Each row has a name. After each piece below comes the name of the row it's from, unless a question asks for something else. Each question is about the rows just above it.

M: [129 136 131 130 125 135 124 130 129 131 135 131  78 128 127 124 132 130
 136 118 139]
G: [129 134 131 130 125 135 124 130 129 131 135 131  90 128 127 124 128 130
 136 122 139]
L: [129 110 124 130 125 135 124 126 124 131 135 131 216 128 119 124 130 127
 136 152 122]
N: [129 140 131 130 126 130 124 130 129 131 129 131  63 128 127 124 138 130
 136 113 139]
J: [126  98 117 130 124 135 124 121 120 131 135 131 252 128 127 124 127 130
 136 125 139]
T: [129 124 131 130 125 135 124 130 129 131 135 131  79 128 127 124 131 130
 136 119 139]
B: [126  98 117 130 124 135 124 121 120 131 135 131 252 128 127 124 102 120
 135 163 110]
P: [129 134 131 130 125 135 124 130 129 131 135 131  94 128 127 124 127 130
 136 124 139]
X: [128 106 122 130 124 135 124 125 123 131 135 131 228 128 127 124 107 123
 136 155 118]
V: [129 124 131 130 125 135 124 130 129 131 135 131 174 128 127 124 119 130
 136 138 135]
find: [125 135 124 130 129 131 135 131  79 128 127 124]	T
find: [127 124 119 130]	V

riv: [166 133  83 186  75 128 161 131 158 131  96 187 131 138  92 112 139  92
 184  98 101 133]
fakol: [109  85  86  98 107  27 151 184 188 136 142 149  53 107 157  46 179  83
 179 132  52 136]
Lobof: [101 125  89 112  77  65 183 160 169 148 106 220 113 114 138  95 176 147
 181 128  59 129]
lenu: [189 133  83 127  94 196 117  85 128 119  90 164 161 162  71 152  93 184
 169  87 142 119]
Dumez: [109 115 134 111 158 103  98 130 125 129 146 120 139 196 165 121 127  97
 118 151 113 111]
soga: [118 153 121 102 116  91 147 121 126 158 110 253 136 118 175 153 152 161
 144 162  67  91]
paf: [121 107 108 109 134  92 112 142 149 126 150 120 136 124 144  96 135  97
  91 129 101 125]
find: [166 133  83 186  75 128 161 131 158 131  96 187 131 138  92 112 139  92
 184  98 101 133]	riv
Shuffled riv with one entry gone: [133 131 101 186 131  75 138 161  98 112 139 133 184  92  96 158 128  92
  83 166 131], missing	[187]
Which entry of paf is missing from [ 96 134  97 124 150 120 142 101 112 109  91 136 125 144 126 107 149 121
 129 135 108]?	[92]
paf without one entry, shuffled: [124 108 142  97 107 112  92  91 135 120 150 125 134 129 121 136 126 149
 109 101  96]. Gone:	[144]

Nuv: [147 165 190 141 148  74 102  91 118 130 136 150  82 106 126 117 180 158
  87 102 178 173 119  66 158  86 131 109 122 163 152 175  92 138 164 169
 204 142 161 170 100 135 174  11]
Soz: [  6 151  72 158 118 148  74  91 102 146 146 165  89  90 131 119 136 150
 117  70 220 192 119  73 144 128 133  97 137 159 138 173  68 138 184 169
 227 150 165 190 100 136 167   3]
matof: [  6 132  34 140 163 132  69 167 126 127 133 147  80 117 158 115 189 159
  79 113 158 163 121  69 157  72 131 118 118 166 155 174 103 141 153 168
 193 133 158 158 100 138 174  20]
Shuffled matof with one entry gone: [127 118 126 174 158 189  20  69 167 117 138 132 140 118 141 157 103 163
 163  79 115 100 158 158  34 113 121 155   6 132 153 147 158 133  69 159
  80 131  72 168 193 174 133], missing	[166]
Where do [150 165 190] appear?	Soz
Nuv without one entry, shuffled: [ 74 161 150 152 109 147 119 102 180 190 174  87 131 117 173 122  66 165
 142 118  92 158 163 204  11 106 178 102 164 158 170 138 135 148 141 100
  91 126  82 175 136  86 169]. Gone:	[130]
The row with [118 148  74  91 102] is	Soz
Shuffled matof with one entry gone: [174  20 127   6  80 133  79 166 158  69 163 132 133 140 138 132 193 163
 158 131 115 147 158 100 189 117 158 103 118 157  72 174 168 153 126 167
  69 121 141 118  34 155 113], missing	[159]

Sopof: [117  93 138  99 182  82  93 126 208 110 155 185  75 105  46 152 118 104
  71 228]
Zak: [ 98 165 112 143 162  69 170 148 134  64 219 113 126  43  86 185 112 122
  29 105]
zeme: [207 169  68 150  92 169 206 118  83 206  83  96  89 153 214  95 118 120
  59  71]
Simo: [149 142 102 134 149  76 108 113 162  57 179 160  74  73  35 174 113 119
  24 172]
Zak without one entry, shuffled: [219  98 122  29 112 148 112 162 126 170  69 185  86 134  64 143  43 165
 113]. Gone:	[105]
Shuffled Sopof with one entry gone: [ 99 228  75 126 138 208 155 110 104 105  82  46 185  93 182 152  71 117
  93], missing	[118]
find: [169  68 150]	zeme
Zak without one entry, shuffled: [148  86 165 219 113 112 105 122 112 126 170  43 185  98 134 162 143  69
  64]. Gone:	[29]
Which entry of Sopof is missing from [208  46 228 185 155  93  71 110 182 118 152 126  75 104  82 138  99 105
  93]?	[117]
Where do [105  46 152] appear?	Sopof

Tam: [195 168 161  90 114]
mepi: [178 178 206  76  92]
Nete: [160 176 184 108  87]
sozu: [145 170 193  96  89]
lov: [147 186 187  83  84]
vanor: [156 170 183  74  87]
Gepek: [186 189 166 120  90]
vetut: [146 174 191  77  87]
dum: [159 164 165 118 102]
bof: [173 169 152 115 116]
fil: [243 223 181 112  46]
pinir: [175 183 185 184  81]
[96 89] is in which row?	sozu
Shuffled dum with one entry gone: [164 159 118 102], missing	[165]
Which entry of pinir is missing from [183 175 184  81]?	[185]
Shuffled vetut with one entry gone: [146 191  87 174], missing	[77]

bavam: [ 43 145 151 112]
tasi: [ 31 114 113  89]
daf: [110  89 220 219]
Zir: [183  49  17 229]
lapi: [194   8   7 234]
Where do [113  89] appear?	tasi
Which entry of tasi is missing from [114  31  89]?	[113]
lapi without one entry, shuffled: [  7   8 234]. Gone:	[194]
Where do [183  49  17] appear?	Zir
bavam without one entry, shuffled: [145  43 151]. Gone:	[112]
The row with [110  89] is	daf
Which entry of lapi is missing from [234 194   8]?	[7]

